[[107 145 147 136 103 147 104 104 146 152 150 148]
 [104 111 131 117 151 115 147 149 103 152 106 150]]
->
[[148 150]
 [150 106]
 [152 152]
 [146 103]
 [104 149]
 [104 147]
 [147 115]
 [103 151]
 [136 117]
 [147 131]
 [145 111]
 [107 104]]

[[108 119 125 128]
 [125 133 126 132]
 [122 123 123 129]
 [109 124 130 130]
 [114 117 122 120]
 [105 118 125 127]
 [111 127 127 130]
 [127 136 128 128]
 [127 124 124 121]
 [141 143 125 130]
 [123 125 130 129]
 [148 142 126 133]]
->
[[128 132 129 130 120 127 130 128 121 130 129 133]
 [125 126 123 130 122 125 127 128 124 125 130 126]
 [119 133 123 124 117 118 127 136 124 143 125 142]
 [108 125 122 109 114 105 111 127 127 141 123 148]]

[[123 121 121 145 117 117 141]
 [114 101 138 122 106 129 108]]
->
[[141 108]
 [117 129]
 [117 106]
 [145 122]
 [121 138]
 [121 101]
 [123 114]]

[[135 119 137 126 143 114 119 136 134 112 136 122 136 145 109]
 [137 112 147 129 138 119 128 148 152 112 144 131 136 126 116]]
->
[[109 116]
 [145 126]
 [136 136]
 [122 131]
 [136 144]
 [112 112]
 [134 152]
 [136 148]
 [119 128]
 [114 119]
 [143 138]
 [126 129]
 [137 147]
 [119 112]
 [135 137]]

[[111 122 135 123 137 135]
 [114 130 114 118 137 128]
 [142 128 137 113 152 118]
 [112 125 143 112 129 104]
 [124 120 116 146 118 149]
 [116 121 107 126 104 144]]
->
[[135 128 118 104 149 144]
 [137 137 152 129 118 104]
 [123 118 113 112 146 126]
 [135 114 137 143 116 107]
 [122 130 128 125 120 121]
 [111 114 142 112 124 116]]

[[120 134 129 133 116 118 129 121 123 129 117 138 140 129 117 125]
 [111 122 139 113 137 111 111 149 129 120 131 117 123 149 134 127]]
->
[[125 127]
 [117 134]
 [129 149]
 [140 123]
 [138 117]
 [117 131]
 [129 120]
 [123 129]
 [121 149]
 [129 111]
 [118 111]
 [116 137]
 [133 113]
 [129 139]
 [134 122]
 [120 111]]
---
[[111 132 152]
 [139 116 133]]
->
[111 116]

[[123 137 119 119]
 [130 139 105 140]
 [140 126 133 113]
 [131 139 109 139]]
->
[123 139 133 139]

[[139 118]
 [145 117]
 [128 105]]
->
[139 117]

[[113 113 121  98]
 [148 115 118 149]
 [100 130 109 121]]
->
[113 115 109]

[[149 123]
 [150 122]
 [149 119]
 [150 120]]
->
[149 122]

[[101 130]
 [107 115]
 [155 113]]
->
[101 115]
---
[[136 121 118]
 [154 117 128]
 [116 153 138]
 [126 141 145]]
->
[[136 121]
 [154 117]]

[[128 113 140 124 127]
 [118 151 102 134 128]
 [140 119 111 143 144]]
->
[[128 113]
 [118 151]]

[[102 151 142]
 [118 140 121]
 [150 110 104]
 [133 123 124]]
->
[[102 151]
 [118 140]]

[[ 99 107 133 139 136]
 [117 120 124 127 125]]
->
[[ 99 107]
 [117 120]]

[[155 115 151 151]
 [153 153 115 116]]
->
[[155 115]
 [153 153]]

[[114 157 141]
 [144 134 124]]
->
[[114 157]
 [144 134]]

[[122 143 156 131 151]
 [141 138 131 120 123]]
->
[[122 143]
 [141 138]]

[[106  99 142 126]
 [137 102 150 139]
 [130 137 126 120]
 [116 104 136 131]]
->
[[106  99]
 [137 102]]

[[149 114  99 114 132]
 [153 123 129 118 146]
 [108 118 119 149 125]
 [121 150 135 121 110]]
->
[[149 114]
 [153 123]]
---
[[136 145 138 101 131 134 130 115 121 137 119 128]
 [133 135 131 116 121 136 130 121 117 131 127 141]
 [121 116 119 148 125 128 126 144 133 124 126 128]
 [131 134 133 120 132 130 127 116 122 125 126 127]
 [120 120 123 145 129 127 127 132 131 122 126 115]
 [134 141 138 122 139 134 131 111 122 127 120 122]]
->
[[136 145 138 101 131 134 130 115 121 137 119 128]
 [134 141 138 122 139 134 131 111 122 127 120 122]
 [133 135 131 116 121 136 130 121 117 131 127 141]
 [131 134 133 120 132 130 127 116 122 125 126 127]
 [120 120 123 145 129 127 127 132 131 122 126 115]
 [121 116 119 148 125 128 126 144 133 124 126 128]]

[[133 133 135 132 132 150 123 130 142 142 130 124]
 [132 130 133 131 128 132 125 133 144 144 155 108]
 [140 142 140 136 142 129 136 145 109 108 111 148]
 [109 112 111 118 117 134 118  98 139 139 148 136]]
->
[[140 142 140 136 142 129 136 145 109 108 111 148]
 [133 133 135 132 132 150 123 130 142 142 130 124]
 [132 130 133 131 128 132 125 133 144 144 155 108]
 [109 112 111 118 117 134 118  98 139 139 148 136]]

[[123 109 153]
 [149 153 113]
 [123 138 119]
 [143 135 119]
 [131 146 111]
 [127 134 148]
 [127 125 130]
 [145 137 121]
 [123 128 146]]
->
[[149 153 113]
 [131 146 111]
 [123 138 119]
 [145 137 121]
 [143 135 119]
 [127 134 148]
 [123 128 146]
 [127 125 130]
 [123 109 153]]

[[115 126 125]
 [121 127 155]
 [119 104 144]]
->
[[121 127 155]
 [115 126 125]
 [119 104 144]]

[[131 133 127 115 126 119 120 122 126 127 126 114 136 136 127]
 [141 125 136 113 134 127 134 122 131 104 123 130 125 124 124]
 [126 124 132 129 132 124 129 137 129 125 121 121 135 127 119]
 [133 127 127 116 128 151 120 137 136 104 127 131 117 143 129]
 [132 143 131 115 137 148 122 133 133 110 122 120 124 133 119]]
->
[[132 143 131 115 137 148 122 133 133 110 122 120 124 133 119]
 [131 133 127 115 126 119 120 122 126 127 126 114 136 136 127]
 [133 127 127 116 128 151 120 137 136 104 127 131 117 143 129]
 [141 125 136 113 134 127 134 122 131 104 123 130 125 124 124]
 [126 124 132 129 132 124 129 137 129 125 121 121 135 127 119]]

[[112 129 110 117 143 134 131 119 119 119 122 116 131]
 [151 102 121 116 103 133 131 140 113 139 138 143 132]
 [144 112 128 120 111 140 136 114 118 117 120 144 138]]
->
[[112 129 110 117 143 134 131 119 119 119 122 116 131]
 [144 112 128 120 111 140 136 114 118 117 120 144 138]
 [151 102 121 116 103 133 131 140 113 139 138 143 132]]

[[133 122 125 120 137 143 127]
 [124 132 116 131 124 136 125]
 [120 104 131 140 118 121 113]
 [127 145 121 121 120 136 136]]
->
[[127 145 121 121 120 136 136]
 [124 132 116 131 124 136 125]
 [133 122 125 120 137 143 127]
 [120 104 131 140 118 121 113]]
